Below is a small trained network, with its code and all its weights. Each question gives an input and a class and asks what happens when units are switched off, that is, made to give their printed mean instead of their output.

import numpy as np


def w(rows, s, z=0):
    codes = np.array(rows[::2]) - 128.0
    scale = np.full(codes.shape[1], s)
    scale[-1] = z or s
    return codes * scale


def f(y):
    return y / 2 * (1 + np.tanh(0.7978845608 * (y + 0.044715 * y**3)))


def log_softmax(a):
    a = a - a.max(-1, keepdims=True)
    return a - np.log(np.exp(a).sum(-1, keepdims=True))


def net(x, mask):
    res = np.array(x, float).reshape(1, 5) / 4 @ E
    y = f(res @ A[0][:, :-1].T + A[0][:, -1])
    res = res + np.where(mask, y, B[0][:, -1]) @ B[0][:, :-1]
    return log_softmax(res[-1] @ U[:, :-1].T + U[:, -1])


A, B = {}, {}
E = w([
[238,118,233,152,182,98,151,40],'x0',
[146,17,106,221,112,235,21,142],'x1',
[98,155,203,68,96,166,89,209],'x2',
[127,222,150,42,6,193,104,79],'x3',
[118,2,102,33,236,151,149,106],'x4',
],0.0062)
A[0] = w([
[142,117,153,111,84,162,120,69,171],'n1',
[151,148,154,115,126,81,144,67,118],'n2',
[131,132,85,126,125,100,138,57,115],'n3',
[129,215,132,180,35,106,120,107,163],'n4',
[101,116,151,140,119,115,125,111,46],'n5',
[130,166,130,153,52,131,120,117,93],'n6',
[133,45,111,109,134,202,100,108,252],'n7',
[161,202,252,108,158,84,159,69,161],'n8',
[96,128,125,144,85,124,138,89,56],'n9',
[129,61,110,87,225,114,147,103,139],'n10',
[125,87,133,109,221,123,135,108,117],'n11',
[120,131,132,129,132,120,114,114,53],'n12',
[134,80,112,194,106,149,98,172,121],'n13',
[157,66,171,141,122,188,99,44,132],'n14',
],0.014,0.0042)
B[0] = w([
[157,189,130,118,77,108,146,139,175],'n1',
[96,130,137,91,121,234,146,114,174],'n2',
[137,165,142,105,162,171,250,125,159],'n3',
[185,129,102,106,138,10,209,212,247],'n4',
[87,43,23,32,123,205,47,118,118],'n5',
[126,86,32,50,139,132,132,131,192],'n6',
[62,119,211,82,113,93,171,144,244],'n7',
[26,132,232,121,96,170,106,74,234],'n8',
[146,105,76,91,101,190,123,147,137],'n9',
[80,111,129,206,220,86,177,161,231],'n10',
[105,85,57,118,167,118,114,170,201],'n11',
[90,51,22,43,99,213,53,139,118],'n12',
[105,141,237,218,143,106,35,87,210],'n13',
[46,119,164,53,87,107,126,168,203],'n14',
],0.015,0.012)
U = w([
[173,113,137,172,110,113,52,74,31],'0',
[253,148,22,75,78,66,192,160,66],'1',
[123,136,131,120,162,214,191,17,9],'2',
[131,28,103,161,219,48,163,172,214],'3',
[168,85,90,95,100,166,96,73,8],'4',
[54,166,254,41,14,109,141,116,254],'5',
],0.0072,0.0033)

Each question gives the input, the list of numbers given to net, and the class t.
The units are the neurons (one row each of A and B). Each row of codes is followed by its name. A weight is (code - 128) times the scale printed after its matrix; where a second scale follows, it is the last column's (A, B and U).
mask holds one flag per neuron, in row order. A switched-off neuron (its flag False) gives its mean, the last column of its row in B, instead of its output. The means were averaged over made-up inputs and are rounded, as every weight is.
A unit's drop is (log p(t) with every unit on - log p(t) with that unit switched off) / (log p(t) with every unit on - log p(t) with every unit switched off).
The circuit of an input: a set's keep is (log p(t) with only the set's units on - log p(t) with every unit switched off) / (log p(t) with every unit on - log p(t) with every unit switched off). Starting from the 12 units with the biggest drops (on a tie, the unit counted first), units are removed one at a time, each time the one whose removal leaves the highest keep (on an exact tie, the one counted first), for as long as the keep stays at least 0.8.
units of the circuit, in order: the units of the circuit, biggest drop first
unit that matters most: the unit with the biggest drop
k most important neurons: the k neurons with the biggest drops, biggest first
drop when u is switched off: that unit's drop, to one decimal
input [-4,8,2,-7,-5], class 5: unit that matters most	n7
input [-4,-4,2,4,2], class 1: 4 most important neurons	n8, n7, n13, n14
input [1,-1,7,-6,-1], class 3: 3 most important neurons	n7, n14, n8
input [5,7,1,-2,4], class 5: 3 most important neurons	n14, n7, n4
input [-2,-5,-3,-2,0], class 3: 2 most important neurons	n7, n8
input [8,-5,-5,-7,1], class 2: 4 most important neurons	n8, n2, n4, n3
input [-6,7,-4,-4,2], class 5: 4 most important neurons	n7, n4, n13, n6
input [8,3,-1,-5,-1], class 5: 2 most important neurons	n14, n8
input [-2,1,0,6,1], class 1: 2 most important neurons	n8, n13
input [-7,0,-2,-2,2], class 3: 2 most important neurons	n8, n14
input [2,-7,5,-2,6], class 3: 3 most important neurons	n10, n11, n7
input [-5,1,-6,2,5], class 3: 2 most important neurons	n8, n10
input [4,-1,2,-1,5], class 3: drop when n10 is switched off	2.1
input [-7,6,5,3,-8], class 1: units of the circuit, in order	n4
input [3,4,1,-2,-7], class 3: drop when n8 is switched off	0.4
input [-4,5,7,-8,-7], class 0: drop when n13 is switched off	0.3
